Below are the code and all the weights of a small trained network. Each question names an input and a class and asks about switching units off, where a switched-off unit gives its printed mean instead of its output.

import numpy as np


def w(rows, s, z=0):
    codes = np.array(rows[::2]) - 128.0
    scale = np.full(codes.shape[1], s)
    scale[-1] = z or s
    return codes * scale


def norm(h):
    return h / np.sqrt((h * h).mean(-1, keepdims=True) + 1e-5)


def f(y):
    return y / 2 * (1 + np.tanh(0.7978845608 * (y + 0.044715 * y**3)))


def log_softmax(a):
    a = a - a.max(-1, keepdims=True)
    return a - np.log(np.exp(a).sum(-1, keepdims=True))


def net(x, mask):
    res = np.array(x, float).reshape(1, 6) / 4 @ E
    u = 0
    for l in range(2):
        y = f(norm(res) @ A[l][:, :-1].T + A[l][:, -1])
        res = res + np.where(mask[u : u + 3], y, B[l][:, -1]) @ B[l][:, :-1]
        u += 3
    return log_softmax(norm(res)[-1] @ U[:, :-1].T + U[:, -1])


A, B = {}, {}
E = w([
[106,81,45,151,119,133,116],'x0',
[114,136,117,148,132,114,88],'x1',
[97,175,134,162,161,129,52],'x2',
[170,66,199,218,77,189,37],'x3',
[2,38,205,196,148,55,175],'x4',
[153,144,110,165,128,77,90],'x5',
],0.0074)
A[0] = w([
[127,191,56,102,209,51,212,92],'0.n1',
[134,199,161,145,139,179,148,114],'0.n2',
[24,196,88,2,104,69,116,5],'0.n3',
],0.0064,0.0029)
B[0] = w([
[93,154,227,96,47,200,88,253],'0.n1',
[58,97,99,76,125,132,140,138],'0.n2',
[185,76,90,255,29,118,117,193],'0.n3',
],0.0095,0.0036)
A[1] = w([
[73,247,47,91,130,61,254,4],'1.n1',
[138,87,207,97,21,147,86,153],'1.n2',
[220,212,25,48,172,188,106,61],'1.n3',
],0.006,0.0016)
B[1] = w([
[155,173,32,142,96,112,115,145],'1.n1',
[168,174,117,140,87,140,100,253],'1.n2',
[143,72,134,59,104,6,175,252],'1.n3',
],0.013,0.004)
U = w([
[183,144,30,213,30,214,103,1],'0',
[132,23,90,81,254,25,178,255],'1',
],0.0061,0.00068)

Each question gives the input, the list of numbers given to net, and the class t.
The units are the neurons (one row each of A and B). Each row of codes is followed by its name. A weight is (code - 128) times the scale printed after its matrix; where a second scale follows, it is the last column's (A, B and U).
mask holds one flag per neuron, layer by layer. A switched-off neuron (its flag False) gives its mean, the last column of its row in B, instead of its output. The means were averaged over made-up inputs and are rounded, as every weight is.
A unit's drop is (log p(t) with every unit on - log p(t) with that unit switched off) / (log p(t) with every unit on - log p(t) with every unit switched off).
The circuit of an input: a set's keep is (log p(t) with only the set's units on - log p(t) with every unit switched off) / (log p(t) with every unit on - log p(t) with every unit switched off). Starting from all 6 units, units are removed one at a time, each time the one whose removal leaves the highest keep (on an exact tie, the one counted first), for as long as the keep stays at least 0.8.
units of the circuit, in order: the units of the circuit, biggest drop first
top k neurons: the k neurons with the biggest drops, biggest first
drop of u: that unit's drop, to one decimal
input [8,-3,2,6,-7,-8], class 1: units of the circuit, in order -> [1.n3; 0.n1; 0.n3]
input [7,7,0,-8,-2,-3], class 0: units of the circuit, in order -> [0.n3]
input [-7,-1,0,3,-6,-4], class 1: units of the circuit, in order -> [1.n3; 0.n1]
input [5,-3,-7,0,-4,-4], class 1: units of the circuit, in order -> [1.n3; 0.n3]
input [5,-2,-2,5,-7,-7], class 1: top 2 neurons -> [1.n3; 0.n1]
input [7,-1,-7,-4,4,2], class 0: units of the circuit, in order -> [1.n3; 1.n1]
input [-7,-1,-5,1,-5,-4], class 1: units of the circuit, in order -> [1.n3; 0.n1]
input [8,-8,8,-2,-3,-6], class 1: top 2 neurons -> [1.n3; 1.n2]
input [0,3,-4,-7,-2,-5], class 0: top 2 neurons -> [0.n1; 0.n3]
input [0,1,5,-5,5,5], class 0: top 3 neurons -> [0.n1; 1.n3; 0.n3]
input [3,-6,4,-6,4,0], class 0: drop of 0.n1 -> 0.1
input [-1,-2,6,6,-8,7], class 1: drop of 0.n3 -> 0.3
input [-7,4,-8,-1,-5,2], class 1: drop of 0.n3 -> 0.1
input [7,0,-3,-1,-8,-6], class 1: units of the circuit, in order -> [1.n3]
input [7,0,-5,-1,-6,1], class 1: drop of 0.n1 -> 0.0
